Here is a tiny trained network, its code and every weight. The questions are about switching its units off for an input and a class, where a switched-off unit gives its printed mean instead of its output.

import numpy as np


def w(rows, s, z=0):
    codes = np.array(rows[::2]) - 128.0
    scale = np.full(codes.shape[1], s)
    scale[-1] = z or s
    return codes * scale


def f(y):
    return y / 2 * (1 + np.tanh(0.7978845608 * (y + 0.044715 * y**3)))


def log_softmax(a):
    a = a - a.max(-1, keepdims=True)
    return a - np.log(np.exp(a).sum(-1, keepdims=True))


def net(x, mask):
    res = np.array(x, float).reshape(1, 7) / 4 @ E
    y = f(res @ A[0][:, :-1].T + A[0][:, -1])
    res = res + np.where(mask, y, B[0][:, -1]) @ B[0][:, :-1]
    return log_softmax(res[-1] @ U[:, :-1].T + U[:, -1])


A, B = {}, {}
E = w([
[140,57,75,233],'x0',
[131,195,36,121],'x1',
[1,154,130,147],'x2',
[127,128,126,128],'x3',
[129,125,128,126],'x4',
[129,129,129,129],'x5',
[128,134,128,130],'x6',
],0.0053)
A[0] = w([
[227,112,126,103,119],'n0',
[121,92,189,134,85],'n1',
[144,161,158,160,254],'n2',
[126,89,95,217,85],'n3',
[134,161,147,112,144],'n4',
[69,154,138,158,95],'n5',
[126,182,180,74,92],'n6',
[133,109,104,192,103],'n7',
[127,89,141,104,162],'n8',
[139,190,176,49,107],'n9',
[226,122,131,114,112],'n10',
[137,151,82,173,82],'n11',
[124,77,99,170,81],'n12',
[136,98,109,200,127],'n13',
[132,156,151,73,103],'n14',
[122,61,254,137,103],'n15',
[13,134,124,146,109],'n16',
[143,174,72,122,104],'n17',
[132,136,98,139,79],'n18',
[118,99,96,103,121],'n19',
[52,143,137,150,74],'n20',
[240,112,120,98,95],'n21',
[131,131,132,132,236],'n22',
[131,78,91,199,93],'n23',
[123,102,144,122,115],'n24',
[130,157,130,113,68],'n25',
[75,111,131,124,91],'n26',
[131,159,167,70,129],'n27',
[48,131,117,134,91],'n28',
[151,138,128,234,136],'n29',
[141,192,25,109,101],'n30',
[109,142,143,127,75],'n31',
[127,95,100,149,109],'n32',
[118,105,130,118,120],'n33',
[59,125,135,138,99],'n34',
[143,214,25,122,106],'n35',
[120,117,170,137,211],'n36',
],0.0081,0.0051)
B[0] = w([
[114,196,147,195,169],'n0',
[150,84,174,146,125],'n1',
[114,130,7,130,255],'n2',
[92,154,189,59,153],'n3',
[109,129,123,109,147],'n4',
[133,164,151,163,124],'n5',
[90,151,179,72,149],'n6',
[104,142,156,86,137],'n7',
[127,108,108,141,161],'n8',
[63,136,186,48,176],'n9',
[119,191,152,193,161],'n10',
[118,104,174,110,117],'n11',
[104,136,179,93,128],'n12',
[94,141,143,75,161],'n13',
[94,129,161,94,137],'n14',
[173,6,186,176,185],'n15',
[155,218,144,204,161],'n16',
[137,83,151,150,131],'n17',
[128,118,163,125,105],'n18',
[126,123,131,131,123],'n19',
[138,175,175,173,122],'n20',
[126,216,175,210,164],'n21',
[117,129,35,131,231],'n22',
[91,147,180,64,153],'n23',
[134,111,138,134,124],'n24',
[125,124,167,121,102],'n25',
[144,149,154,156,117],'n26',
[88,128,146,80,161],'n27',
[140,170,153,177,128],'n28',
[93,150,134,70,166],'n29',
[149,34,169,161,157],'n30',
[130,141,159,131,103],'n31',
[114,139,144,107,127],'n32',
[131,122,132,134,124],'n33',
[145,163,150,168,129],'n34',
[149,18,161,164,168],'n35',
[135,105,61,140,211],'n36',
],0.024,0.0038)
U = w([
[88,105,70,130,254],'0',
[115,196,170,211,41],'1',
[71,119,184,13,56],'2',
[146,100,64,114,180],'3',
[151,96,68,102,184],'4',
[135,98,69,119,85],'5',
[190,1,168,146,52],'6',
],0.0075,0.0029)

Each question gives the input, the list of numbers given to net, and the class t.
The units are the neurons (one row each of A and B). Each row of codes is followed by its name. A weight is (code - 128) times the scale printed after its matrix; where a second scale follows, it is the last column's (A, B and U).
mask holds one flag per neuron, in row order. A switched-off neuron (its flag False) gives its mean, the last column of its row in B, instead of its output. The means were averaged over made-up inputs and are rounded, as every weight is.
A unit's drop is (log p(t) with every unit on - log p(t) with that unit switched off) / (log p(t) with every unit on - log p(t) with every unit switched off).
The circuit of an input: a set's keep is (log p(t) with only the set's units on - log p(t) with every unit switched off) / (log p(t) with every unit on - log p(t) with every unit switched off). Starting from the 12 units with the biggest drops (on a tie, the unit counted first), units are removed one at a time, each time the one whose removal leaves the highest keep (on an exact tie, the one counted first), for as long as the keep stays at least 0.8.
units of the circuit, in order: the units of the circuit, biggest drop first
most important unit: the unit with the biggest drop
top k neurons: the k neurons with the biggest drops, biggest first
drop when u is switched off: that unit's drop, to one decimal
input [-4,6,-1,-5,-5,-3,2], class 6: units of the circuit, in order	[n35, n30]
input [-5,-6,7,-6,6,-5,3], class 1: most important unit	n16
input [8,-4,3,-4,-7,7,5], class 2: units of the circuit, in order	[n3, n23]
input [6,2,0,1,-4,-4,1], class 2: units of the circuit, in order	[n3, n23, n29]
input [-8,-1,-8,-7,1,-4,-5], class 1: top 2 neurons	[n21, n0]
input [7,5,5,0,-6,-6,5], class 2: units of the circuit, in order	[n3, n23, n29]
input [3,-8,4,5,3,1,-1], class 6: top 2 neurons	[n15, n1]
input [7,2,5,-5,4,-4,1], class 2: top 2 neurons	[n3, n23]
input [-1,7,7,-6,-3,5,-4], class 1: top 3 neurons	[n16, n28, n20]
input [-7,3,-3,6,3,-2,6], class 2: top 4 neurons	[n9, n6, n27, n14]
input [-8,0,-2,-2,-5,6,2], class 2: top 2 neurons	[n9, n6]
input [-3,-4,-8,8,-5,5,5], class 1: top 3 neurons	[n21, n0, n10]
input [-2,8,2,-3,5,-3,-3], class 6: drop when n35 is switched off	0.4
input [-5,-3,-8,-3,4,6,8], class 1: drop when n21 is switched off	0.4
input [-6,5,8,-3,-3,-7,6], class 1: units of the circuit, in order	[n16]
input [8,-8,-3,2,-5,7,-2], class 2: drop when n13 is switched off	0.2
